Below is a small trained network, with its code and all its weights. Each question gives an input and a class and asks what happens when units are switched off, that is, made to give their printed mean instead of their output.

import numpy as np


def w(rows, s, z=0):
    codes = np.array(rows[::2]) - 128.0
    scale = np.full(codes.shape[1], s)
    scale[-1] = z or s
    return codes * scale


def f(y):
    return np.maximum(y, 0)


def log_softmax(a):
    a = a - a.max(-1, keepdims=True)
    return a - np.log(np.exp(a).sum(-1, keepdims=True))


def net(x, mask):
    res = np.array(x, float).reshape(1, 3) / 4 @ E
    y = f(res @ A[0][:, :-1].T + A[0][:, -1])
    res = res + np.where(mask, y, B[0][:, -1]) @ B[0][:, :-1]
    return log_softmax(res[-1] @ U[:, :-1].T + U[:, -1])


A, B = {}, {}
E = w([
[125,91,144],'x0',
[234,178,202],'x1',
[60,249,157],'x2',
],0.014)
A[0] = w([
[53,132,248,96],'N1',
[211,59,94,35],'N2',
[167,151,224,37],'N3',
[176,53,120,72],'N4',
[250,116,210,72],'N5',
[56,68,59,2],'N6',
[176,156,157,45],'N7',
[117,172,197,161],'N8',
[197,91,129,82],'N9',
[178,146,133,37],'N10',
[171,94,54,34],'N11',
[64,148,75,148],'N12',
[164,163,166,56],'N13',
[186,196,200,225],'N14',
],0.012,0.0091)
B[0] = w([
[168,246,2,176],'N1',
[120,221,77,194],'N2',
[53,157,118,176],'N3',
[113,154,38,189],'N4',
[24,121,199,225],'N5',
[14,181,217,190],'N6',
[49,183,175,156],'N7',
[194,135,41,193],'N8',
[158,179,23,177],'N9',
[49,108,93,144],'N10',
[45,241,56,160],'N11',
[83,71,98,195],'N12',
[22,174,186,158],'N13',
[69,18,68,250],'N14',
],0.0083,0.015)
U = w([
[33,146,169,51],'0',
[118,227,91,81],'1',
[93,114,110,248],'2',
[128,83,112,204],'3',
[213,72,253,3],'4',
[238,58,252,3],'5',
],0.013,0.012)

Each question gives the input, the list of numbers given to net, and the class t.
The units are the neurons (one row each of A and B). Each row of codes is followed by its name. A weight is (code - 128) times the scale printed after its matrix; where a second scale follows, it is the last column's (A, B and U).
mask holds one flag per neuron, in row order. A switched-off neuron (its flag False) gives its mean, the last column of its row in B, instead of its output. The means were averaged over made-up inputs and are rounded, as every weight is.
A unit's drop is (log p(t) with every unit on - log p(t) with that unit switched off) / (log p(t) with every unit on - log p(t) with every unit switched off).
The circuit of an input: a set's keep is (log p(t) with only the set's units on - log p(t) with every unit switched off) / (log p(t) with every unit on - log p(t) with every unit switched off). Starting from the 12 units with the biggest drops (on a tie, the unit counted first), units are removed one at a time, each time the one whose removal leaves the highest keep (on an exact tie, the one counted first), for as long as the keep stays at least 0.8.
units of the circuit, in order: the units of the circuit, biggest drop first
top k neurons: the k neurons with the biggest drops, biggest first
drop of u: that unit's drop, to one decimal
input [8,-1,8], class 1: units of the circuit, in order -> N1
input [3,-3,-4], class 1: units of the circuit, in order -> N14; N5
input [4,-6,-1], class 0: top 2 neurons -> N6; N8
input [-1,-5,-2], class 0: top 3 neurons -> N6; N8; N14
input [-5,-8,-8], class 0: top 2 neurons -> N6; N1
input [-2,-6,8], class 1: top 2 neurons -> N1; N14
input [5,-4,-5], class 1: units of the circuit, in order -> N14; N2; N11
input [-7,5,-7], class 1: top 2 neurons -> N2; N9
input [7,7,5], class 0: top 2 neurons -> N5; N14
input [4,4,-6], class 1: top 3 neurons -> N2; N9; N4
input [2,8,-2], class 0: drop of N5 -> 0.5
input [5,-2,8], class 1: drop of N5 -> 0.0
input [2,6,-2], class 0: drop of N3 -> 0.1
input [-5,4,3], class 2: units of the circuit, in order -> N14
